Here is a tiny trained network, its code and every weight. The questions are about switching its units off for an input and a class, where a switched-off unit gives its printed mean instead of its output.

import numpy as np


def w(rows, s, z=0):
    codes = np.array(rows[::2]) - 128.0
    scale = np.full(codes.shape[1], s)
    scale[-1] = z or s
    return codes * scale


def norm(h):
    return h / np.sqrt((h * h).mean(-1, keepdims=True) + 1e-5)


def f(y):
    return y / 2 * (1 + np.tanh(0.7978845608 * (y + 0.044715 * y**3)))


def log_softmax(a):
    a = a - a.max(-1, keepdims=True)
    return a - np.log(np.exp(a).sum(-1, keepdims=True))


def net(x, mask):
    res = np.array(x, float).reshape(1, 6) / 4 @ E
    u = 0
    for l in range(2):
        y = f(norm(res) @ A[l][:, :-1].T + A[l][:, -1])
        res = res + np.where(mask[u : u + 11], y, B[l][:, -1]) @ B[l][:, :-1]
        u += 11
    return log_softmax(norm(res)[-1] @ U[:, :-1].T + U[:, -1])


A, B = {}, {}
E = w([
[114,127,109,77,180,95,135],'x0',
[46,121,158,173,49,196,135],'x1',
[66,150,189,58,67,94,93],'x2',
[62,149,148,194,241,123,60],'x3',
[98,101,217,212,203,169,86],'x4',
[48,161,151,205,255,105,226],'x5',
],0.0055)
A[0] = w([
[111,87,82,239,139,186,54,253],'0.n0',
[21,112,125,121,187,170,9,82],'0.n1',
[174,90,186,135,165,130,18,170],'0.n2',
[139,168,85,20,139,181,116,133],'0.n3',
[37,202,210,175,60,113,105,213],'0.n4',
[158,52,173,85,75,84,109,159],'0.n5',
[72,154,161,184,77,132,227,175],'0.n6',
[96,107,182,87,241,172,177,178],'0.n7',
[90,87,24,115,40,203,125,31],'0.n8',
[213,145,59,2,222,90,121,230],'0.n9',
[193,153,156,199,196,195,169,106],'0.n10',
],0.0067,0.0025)
B[0] = w([
[127,96,71,68,58,50,133,239],'0.n0',
[119,139,151,187,229,92,59,200],'0.n1',
[110,107,2,91,182,227,160,193],'0.n2',
[95,140,133,131,40,185,115,160],'0.n3',
[57,212,130,101,159,75,218,224],'0.n4',
[135,125,152,209,214,174,130,174],'0.n5',
[99,131,191,60,72,132,141,206],'0.n6',
[85,126,140,36,26,127,37,222],'0.n7',
[188,88,128,192,82,143,79,171],'0.n8',
[78,178,139,145,116,153,180,253],'0.n9',
[95,143,120,194,89,111,136,199],'0.n10',
],0.0059,0.0053)
A[1] = w([
[165,216,99,47,153,101,169,175],'1.n0',
[46,116,122,140,85,74,211,163],'1.n1',
[190,101,96,67,183,151,102,135],'1.n2',
[174,126,49,187,57,135,190,220],'1.n3',
[160,142,132,113,112,184,99,114],'1.n4',
[97,168,174,138,142,135,204,128],'1.n5',
[207,144,155,84,58,101,154,22],'1.n6',
[83,123,101,168,188,40,48,1],'1.n7',
[104,155,228,167,72,115,84,180],'1.n8',
[255,164,101,132,147,111,149,43],'1.n9',
[181,172,86,161,142,88,162,166],'1.n10',
],0.0085,0.0023)
B[1] = w([
[76,112,199,95,134,148,161,193],'1.n0',
[182,172,200,79,132,181,118,254],'1.n1',
[78,95,183,166,142,199,192,146],'1.n2',
[179,176,169,117,141,7,94,221],'1.n3',
[120,37,128,223,112,104,177,141],'1.n4',
[143,145,165,97,62,173,131,192],'1.n5',
[140,82,90,165,159,152,73,162],'1.n6',
[137,177,1,184,175,27,80,197],'1.n7',
[102,166,115,65,169,160,142,184],'1.n8',
[110,165,152,126,182,88,106,143],'1.n9',
[98,232,173,87,78,175,136,147],'1.n10',
],0.0078,0.0073)
U = w([
[79,187,14,147,201,72,74,187],'0',
[247,112,94,146,46,60,81,147],'1',
[139,65,109,122,182,168,235,4],'2',
[100,228,219,17,111,147,172,195],'3',
[128,35,103,160,141,190,133,69],'4',
],0.011,0.004)

Each question gives the input, the list of numbers given to net, and the class t.
The units are the neurons (one row each of A and B). Each row of codes is followed by its name. A weight is (code - 128) times the scale printed after its matrix; where a second scale follows, it is the last column's (A, B and U).
mask holds one flag per neuron, layer by layer. A switched-off neuron (its flag False) gives its mean, the last column of its row in B, instead of its output. The means were averaged over made-up inputs and are rounded, as every weight is.
A unit's drop is (log p(t) with every unit on - log p(t) with that unit switched off) / (log p(t) with every unit on - log p(t) with every unit switched off).
The circuit of an input: a set's keep is (log p(t) with only the set's units on - log p(t) with every unit switched off) / (log p(t) with every unit on - log p(t) with every unit switched off). Starting from the 12 units with the biggest drops (on a tie, the unit counted first), units are removed one at a time, each time the one whose removal leaves the highest keep (on an exact tie, the one counted first), for as long as the keep stays at least 0.8.
units of the circuit, in order: the units of the circuit, biggest drop first
k most important neurons: the k neurons with the biggest drops, biggest first
top k neurons in layer l: the k neurons of layer l with the biggest drops, biggest first
drop when u is switched off: that unit's drop, to one decimal
input [3,-3,8,8,-5,2], class 0: units of the circuit, in order	(1.n7)
input [3,4,-8,1,2,7], class 3: 3 most important neurons	(1.n1; 0.n6; 0.n1)
input [-2,-7,-3,-7,6,-5], class 2: units of the circuit, in order	(1.n2; 0.n2; 1.n1)
input [3,-8,-3,4,0,-6], class 2: units of the circuit, in order	(0.n2; 1.n2)
input [8,5,8,8,2,4], class 0: units of the circuit, in order	(0.n1; 1.n7)
input [-3,-6,-2,8,-2,-8], class 2: units of the circuit, in order	(0.n2; 1.n2; 0.n7)
input [-8,-6,-7,1,-4,-1], class 3: top 2 neurons in layer 1	(1.n10; 1.n7)
input [-2,8,-4,7,-3,-7], class 1: top 2 neurons in layer 0	(0.n8; 0.n0)
input [-4,-6,8,-5,1,-4], class 4: top 3 neurons in layer 0	(0.n5; 0.n0; 0.n10)
input [-8,-8,-4,-2,0,-1], class 3: 2 most important neurons	(1.n10; 1.n7)
input [0,1,6,4,-5,-8], class 1: top 2 neurons in layer 0	(0.n8; 0.n6)
input [8,-7,-7,0,2,2], class 3: 2 most important neurons	(0.n9; 0.n1)
input [4,1,-3,-7,-2,-1], class 1: top 2 neurons in layer 0	(0.n4; 0.n8)
input [-6,6,-3,0,-5,-1], class 1: units of the circuit, in order	(0.n8)
input [7,-7,7,5,3,-5], class 0: drop when 0.n1 is switched off	0.2
